Below are the code and all the weights of a small trained network. Each question names an input and a class and asks about switching units off, where a switched-off unit gives its printed mean instead of its output.

import numpy as np


def w(rows, s, z=0):
    codes = np.array(rows[::2]) - 128.0
    scale = np.full(codes.shape[1], s)
    scale[-1] = z or s
    return codes * scale


def f(y):
    return np.maximum(y, 0)


def log_softmax(a):
    a = a - a.max(-1, keepdims=True)
    return a - np.log(np.exp(a).sum(-1, keepdims=True))


def net(x, mask):
    res = np.array(x, float).reshape(1, 8) / 4 @ E
    y = f(res @ A[0][:, :-1].T + A[0][:, -1])
    res = res + np.where(mask, y, B[0][:, -1]) @ B[0][:, :-1]
    return log_softmax(res[-1] @ U[:, :-1].T + U[:, -1])


A, B = {}, {}
E = w([
[120,124,116,139],'x0',
[60,70,112,42],'x1',
[125,126,123,133],'x2',
[132,130,134,121],'x3',
[119,122,115,141],'x4',
[125,126,123,133],'x5',
[59,142,217,157],'x6',
[80,247,67,85],'x7',
],0.013)
A[0] = w([
[114,143,131,148,101],'N1',
[57,140,141,106,116],'N2',
[155,63,154,144,248],'N3',
[98,153,174,164,123],'N4',
[81,243,84,96,144],'N5',
[109,110,166,145,120],'N6',
[197,128,128,114,187],'N7',
[26,83,169,74,84],'N8',
[148,161,170,151,138],'N9',
[140,171,83,126,141],'N10',
[110,31,58,3,183],'N11',
[51,149,207,163,148],'N12',
[203,136,80,142,253],'N13',
[131,176,165,210,190],'N14',
[53,100,133,121,104],'N15',
],0.021,0.0064)
B[0] = w([
[126,140,121,115,141],'N1',
[167,173,138,101,173],'N2',
[97,25,152,185,215],'N3',
[114,99,105,84,172],'N4',
[175,253,84,76,234],'N5',
[126,103,152,106,161],'N6',
[138,110,100,171,175],'N7',
[223,151,224,119,202],'N8',
[111,86,102,111,166],'N9',
[117,161,92,127,174],'N10',
[26,221,141,205,251],'N11',
[137,71,144,35,206],'N12',
[206,94,83,196,203],'N13',
[107,65,55,94,202],'N14',
[166,134,182,114,169],'N15',
],0.04,0.026)
U = w([
[195,62,91,199,253],'0',
[216,130,42,145,87],'1',
[105,26,111,73,97],'2',
[116,112,54,22,142],'3',
[82,112,171,189,151],'4',
[94,184,109,125,88],'5',
[122,80,248,105,79],'6',
[216,150,167,97,134],'7',
],0.011,0.0039)

Each question gives the input, the list of numbers given to net, and the class t.
The units are the neurons (one row each of A and B). Each row of codes is followed by its name. A weight is (code - 128) times the scale printed after its matrix; where a second scale follows, it is the last column's (A, B and U).
mask holds one flag per neuron, in row order. A switched-off neuron (its flag False) gives its mean, the last column of its row in B, instead of its output. The means were averaged over made-up inputs and are rounded, as every weight is.
A unit's drop is (log p(t) with every unit on - log p(t) with that unit switched off) / (log p(t) with every unit on - log p(t) with every unit switched off).
The circuit of an input: a set's keep is (log p(t) with only the set's units on - log p(t) with every unit switched off) / (log p(t) with every unit on - log p(t) with every unit switched off). Starting from the 12 units with the biggest drops (on a tie, the unit counted first), units are removed one at a time, each time the one whose removal leaves the highest keep (on an exact tie, the one counted first), for as long as the keep stays at least 0.8.
units of the circuit, in order: the units of the circuit, biggest drop first
most important unit: the unit with the biggest drop
top k neurons: the k neurons with the biggest drops, biggest first
drop when u is switched off: that unit's drop, to one decimal
input [-2,-6,-5,-1,1,-3,1,-6], class 2: most important unit	N14
input [-6,2,2,1,-2,0,5,0], class 6: top 2 neurons	[N5 N13]
input [5,4,-2,-8,1,-7,-6,-1], class 4: units of the circuit, in order	[N5 N11]
input [5,5,4,-5,-8,2,-7,0], class 4: top 2 neurons	[N5 N11]
input [-2,1,-3,8,0,-1,1,-3], class 6: top 3 neurons	[N13 N11 N14]
input [1,0,3,-2,-1,1,-4,-2], class 0: top 2 neurons	[N13 N5]
input [-4,5,-2,2,-7,-4,1,1], class 7: top 2 neurons	[N8 N3]
input [-6,1,-4,8,-2,-5,-6,-6], class 4: top 2 neurons	[N11 N14]
input [-3,0,-7,0,2,-3,0,-4], class 0: top 2 neurons	[N11 N12]
input [-8,-8,5,8,-7,-8,-4,-7], class 0: drop when N12 is switched off	0.0
input [0,2,2,7,-7,-3,0,2], class 5: drop when N12 is switched off	0.1
input [6,7,-1,7,2,4,-1,-3], class 4: drop when N11 is switched off	2.3
